[-0.73  0.39 -0.47 -0.59  1.18  0.89 -0.82 -0.57 -1.54 -3.38 -0.15 -1.94
 -2.05  0.00 -0.12 -0.64  2.19  0.52] | 8
[ 0.98  0.71 -0.17 -1.30 -0.56  1.69  1.17  1.06  0.41  0.78 -0.30 -0.60
  2.19 -0.06  1.50 -0.13  0.16 -0.48] | 5
[-1.73  0.26 -1.34 -0.96  1.18 -2.52 -5.32 -0.80  1.06  0.34  0.26  2.01
 -1.02  1.87 -2.86 -0.31  0.81  1.22] | 15
[ 1.24  0.63 -0.08 -1.00 -1.28  0.32  3.51  1.42 -0.14  3.03 -0.35  0.53
  2.88 -0.20  1.59  0.48 -1.01 -0.84] | 3
[-1.44  0.24  0.90  1.32  0.10  1.57  3.33 -0.36 -4.61  2.91 -0.11 -1.41
 -2.05 -2.13  1.24  0.75  0.30 -0.21] | 1
[-0.52  0.80 -1.60 -1.72  0.42 -0.91 -2.66  0.21  0.68  2.59 -0.33  1.02
  1.51  1.27 -1.30 -0.20  1.14  0.15] | 12
[-1.86  0.23 -0.50  0.20  1.04 -1.43 -2.05 -1.03 -1.07  1.72  0.17  1.00
 -2.16  0.61 -1.87  0.14  0.74  0.81] | 12
[-1.63 -0.45  1.77  1.10 -0.19 -1.87 -1.71 -0.03  2.69  7.19  0.85  3.35
  1.01  0.53 -0.97  1.15 -1.41  0.27] | 12
[ 0.31 -0.35  0.02  0.13 -0.06  1.85  2.09  0.47 -2.01 -1.58 -0.36 -2.35
 -0.12 -0.75  1.26 -0.18  0.61 -0.24] | 4
[ 0.72  0.76 -1.10 -1.65 -1.16 -0.76 -0.77  1.30  1.26  2.38 -0.26  1.67
  3.71  1.22 -1.03 -0.08 -0.52 -0.08] | 9
[ 1.62  0.21  0.28 -0.83 -0.58  2.82  3.04  1.24  1.23 -2.83 -0.48 -2.61
  1.15 -0.84  2.84 -0.56  0.31 -0.98] | 3
[ 0.41  0.17  1.29  0.32 -0.05  2.50 -0.27  0.48  0.73  1.00  0.04 -1.54
  0.51 -0.91  1.58  0.01  0.28 -0.84] | 5
[ 1.04 -0.37 -0.60 -0.07 -0.33  0.17  0.64  0.51  1.53 -2.56 -0.11 -0.53
  0.89 -0.03  0.86 -0.43 -0.49 -0.15] | 7
[-0.42 -0.68  1.27  1.36  0.04  1.35  1.46 -0.46  0.70 -1.64  0.27 -1.05
 -1.65 -0.93  1.28  0.03 -0.20 -0.05] | 6
[-0.04 -0.38  0.82  1.01 -0.75  0.08  2.70  0.29 -1.77  2.77  0.15  0.58
  0.72 -1.10  0.34  0.84 -0.85 -0.29] | 4
[-1.15  0.87 -1.25 -1.95  0.74 -1.81 -3.93 -0.04  0.98  2.31 -0.11  1.54
  0.53  1.53 -1.98 -0.49  1.29  0.49] | 14
[ 0.92 -0.06  0.59  0.28 -0.60  2.05  2.83  0.58 -1.02 -2.12 -0.24 -2.26
  0.14 -1.15  2.19 -0.04  0.13 -0.57] | 2
[-0.89  0.43 -1.77 -0.96  1.07 -3.80 -4.97 -0.89 -1.32  3.07 -0.28  2.50
 -0.71  1.75 -3.75 -0.03  0.70  1.33] | 15
[ 0.28  0.43  1.54  0.36 -0.67  2.13  5.01  0.61 -1.82  3.10  0.00 -1.47
  0.86 -1.88  2.01  0.70 -0.80 -0.95] | 1
[-0.54 -0.08  0.27  0.24  0.08  0.28  0.27 -0.24 -1.16  1.07  0.04 -0.52
 -0.96 -0.61  0.39  0.20  0.31 -0.06] | 7
[ 0.01  1.14 -1.81 -0.86  0.03 -2.19 -1.40 -0.02 -2.57  2.18 -0.44  1.76
  1.16  0.51 -1.68  0.26  0.35  0.21] | 8
[ 0.82 -0.67  1.10  0.63 -0.50  1.50  1.44  0.18  1.55 -2.33  0.25 -0.92
  0.26 -0.43  1.62 -0.24 -0.62 -0.58] | 6
[ 0.10 -0.84  2.49  1.57 -0.58  0.26  2.73  0.08  1.83  1.31  0.51  1.12
 -0.04 -0.61  0.70  0.65 -1.92 -0.23] | 6
[ 0.31  0.76  0.19 -0.25 -1.29  2.34  6.45  1.50 -3.17  5.42 -0.48 -0.67
  2.89 -1.01  2.58  0.89 -0.13 -1.23] | 0
[ 0.20  0.18 -0.29 -0.02 -0.53 -0.06  1.26  0.57 -0.36  2.48 -0.11  0.79
  1.66  0.04  0.07  0.32 -0.32 -0.41] | 6
[-0.75 -0.82  2.63  2.49 -0.83  1.12  3.46 -0.08  0.02  4.48  0.73  0.60
 -0.95 -1.63  0.99  1.35 -1.92 -0.43] | 4
[-1.15 -0.64  1.04  1.24  0.78 -1.04 -1.97 -0.65  1.14 -1.34  0.45  0.54
 -2.79  0.30 -1.24  0.19 -0.11  0.73] | 12
[-0.47 -0.12  1.96  1.02 -0.62  3.56  4.35  0.95  0.88  3.02  0.29 -0.52
  0.05 -1.15  2.80  0.29  0.00 -0.91] | 4
[-2.18 -1.11  3.33  2.93  0.17  0.97  2.46 -0.75  0.97  4.51  0.91  0.34
 -2.45 -1.28  0.72  0.94 -1.53 -0.05] | 7
[-1.97  0.02  0.44  0.77  0.52 -1.27 -1.06 -0.75 -0.55  3.92  0.36  2.31
 -1.52 -0.14 -1.52  0.60 -0.39  0.51] | 10
[ 0.80  0.18 -2.04 -1.09  0.84 -0.41 -2.26 -0.57 -0.63 -7.34 -0.54 -1.90
 -1.20  0.47 -0.34 -0.99  1.63  0.46] | 10
[ 0.97  0.03  0.14  0.23 -0.71 -0.26  2.60  0.72 -0.53 -0.12 -0.15  0.18
  1.02 -0.77  0.35  0.41 -0.79 -0.49] | 4
